Each row is followed by its class.
[ 0.14 -0.26 -0.35  0.00 -0.52  1.18  0.56  0.74 -0.29  1.52  0.22  0.65
  1.02 -0.62 -0.69  0.40  0.81 -0.45 -0.37 -0.15  0.54 -0.84 -0.42 -0.78
  1.54  1.03 -0.09  0.54 -0.71  0.56 -0.03  0.96  1.32  0.57  0.46  0.45
  0.99 -0.47 -0.02  0.36 -1.11 -0.76  0.98 -0.32 -0.56 -0.67  0.67  1.93
  1.30  0.53  0.77  0.27  0.14  0.41  0.55 -0.91  1.17]	[70]
[-2.78  0.64 -0.99 -1.47  1.38  1.15  1.59  0.97  1.94 -1.03  0.35 -0.38
  0.46 -0.20 -0.01  0.30  0.05 -0.56  1.69  0.38  1.43 -2.86  0.77  0.95
 -0.23 -0.35  0.98  0.18 -0.39  1.13 -1.79  1.09 -0.61 -1.68 -1.10  0.38
  2.56 -0.51 -0.19 -0.57  1.14 -0.80  0.53  0.75 -0.36 -1.59  0.23 -0.18
 -0.92 -0.09  0.48  0.88  2.51 -0.06 -0.36 -0.24 -1.78]	[73]
[-1.73  1.12 -2.61 -2.96  2.33  0.31  2.77  1.36 -0.59 -2.19 -0.15 -0.34
  0.41 -0.32  0.55 -0.04  0.17  0.89  0.78  0.54  1.54 -2.75  3.00  1.51
 -2.71 -0.64  1.07  0.74 -0.15  0.73 -2.21  0.28 -1.32 -1.64 -3.72  1.30
  3.07  0.47  0.82  0.39  1.27 -0.05 -0.92  0.12 -0.70  0.17  0.99 -0.36
 -2.35 -0.25 -0.78  0.41 -4.07  0.86  0.86  0.75 -2.75]	[73]
[-0.34  0.75  0.55  4.91 -0.46  1.60  3.25  0.64 -4.39 -1.15  0.57  1.36
 -0.14 -1.05  0.11  1.77  0.46 -0.44 -0.63 -0.31  1.19 -1.60  2.91  0.48
 -1.27  1.76  0.59  0.56  1.17  2.81 -0.25 -0.72  2.57 -0.64 -2.62  0.20
  1.69 -0.04  0.90  1.58 -0.12 -0.41 -0.87 -0.06 -0.29 -1.29 -1.84  1.51
  0.03 -0.64 -0.79  1.65 -0.50 -0.54  0.34  0.96  0.32]	[81]
[-1.02 -0.80 -6.66 -1.88  2.27  0.46  2.58  0.99  1.37  2.44 -0.48 -0.61
  0.56 -1.23 -0.27  0.82  0.07 -0.16  0.45  0.75  3.38  1.38 -3.62  2.37
  0.77 -1.27 -1.10 -1.22 -1.97  1.37 -2.67  0.87 -1.67  1.40 -0.84 -1.10
  0.23  0.61  1.14 -1.11  0.28 -2.07  3.15 -0.17 -2.40 -1.88 -0.22  1.68
 -2.27 -1.61 -1.32  0.75  1.03 -0.04  1.41 -0.90 -0.48]	[85]
[-1.57  0.21 -2.22 -2.10  1.52  1.11  2.62 -0.56  0.33 -1.37  0.44 -1.52
  1.42 -0.48  0.49  0.13 -0.43  0.06  1.21 -0.22  0.86 -1.65  1.48  1.75
 -1.66 -1.99  2.19  0.50 -0.30  0.13 -2.24  1.32 -1.10 -0.15 -0.73 -0.32
  2.13  0.65  0.62  0.27  2.42  0.26 -0.57  0.61  0.14 -0.83  0.11  0.65
 -1.37 -1.23 -0.54  0.32 -1.68 -0.84  0.18  0.07 -2.94]	[73]
[ 0.36 -0.46 -2.25  0.53  0.35  0.47 -0.03 -0.49 -0.07 -0.76  0.44 -0.50
  0.05  0.00 -1.21  0.74 -0.10  0.14 -0.91  0.61  1.48  1.10 -0.87  0.77
  0.37  0.52  0.62  0.38 -1.75  1.41 -0.65  0.78 -0.11  0.64  0.09  0.01
 -1.06  0.40  2.51 -0.33  0.87 -0.36 -0.54 -0.14 -0.55 -2.09 -0.49  0.40
 -0.81 -1.35 -0.45 -0.86 -1.53 -0.96  0.76  0.06 -0.30]	[70]
[ 0.01  1.73  0.14 -4.13 -0.45  2.00  4.06  1.24 -3.68 -0.24  0.87  0.84
  0.08 -0.52  1.82  1.90 -0.38  6.18 -1.37 -0.30  0.59 -0.70  0.97 -0.16
 -2.26  1.92  0.14  0.66  0.64  0.21 -0.10 -0.67  0.01 -0.38 -2.52 -1.13
  1.21  0.11 -0.22  0.26 -0.59 -0.79  0.91  0.42 -1.66  0.16  0.36 -0.04
 -0.04 -1.00 -0.95 -0.67  2.42  2.03  1.17  1.06 -0.25]	[81]
[ 1.59 -1.25 -3.55 -2.97  1.03  1.77  2.60  0.50 -6.08 -1.59  1.04  0.38
  0.72 -1.68 -0.19  1.74 -1.46  0.08 -0.25  0.44  3.24  1.21 -0.03  2.60
 -1.43  0.97  1.83  1.83 -1.99  2.36 -2.59  1.41  2.01  0.89 -4.29 -0.66
 -0.53  0.43  2.06  0.23  1.96 -2.41 -0.90 -0.02 -2.01 -3.03 -2.22  1.82
 -1.10  0.63 -3.55  1.65 -1.88  0.04  3.44  1.68 -0.59]	[70]
[-0.25 -0.41 -0.02 -2.83  0.50  2.36  3.09  0.10 -2.58  1.39 -1.09  1.55
  0.85  0.57  1.62 -1.05 -0.73 -0.68 -0.18  0.27 -1.10  1.75  1.14 -0.07
 -1.15 -0.65  1.13  0.48 -1.04  0.44 -1.26  1.15  0.39 -0.74 -0.43 -1.18
  0.09  0.12 -1.54 -1.87  0.56  3.60  0.12 -0.23 -0.43  1.59 -0.12 -0.26
  0.86 -0.31 -1.55 -0.78 -0.03  1.01 -0.11  0.60 -0.48]	[86]
[ 0.83 -0.43 -1.58 -2.14  0.05  2.72  3.71  0.14 -3.90 -1.17 -0.14  1.36
  0.10 -0.83  0.14  0.93 -0.75 -0.72 -0.19  0.05  1.13  2.26 -1.78  1.09
 -0.38  1.41  0.07  1.64 -1.03  0.54 -1.04 -0.11 -1.32  1.88 -2.12 -1.63
 -0.70  1.62  0.41 -0.89  0.36 -1.02  0.09 -0.45 -1.52  0.65  1.51  0.54
 -0.05 -1.57 -2.14  1.62  0.72  0.71  2.07  0.07 -0.74]	[71]
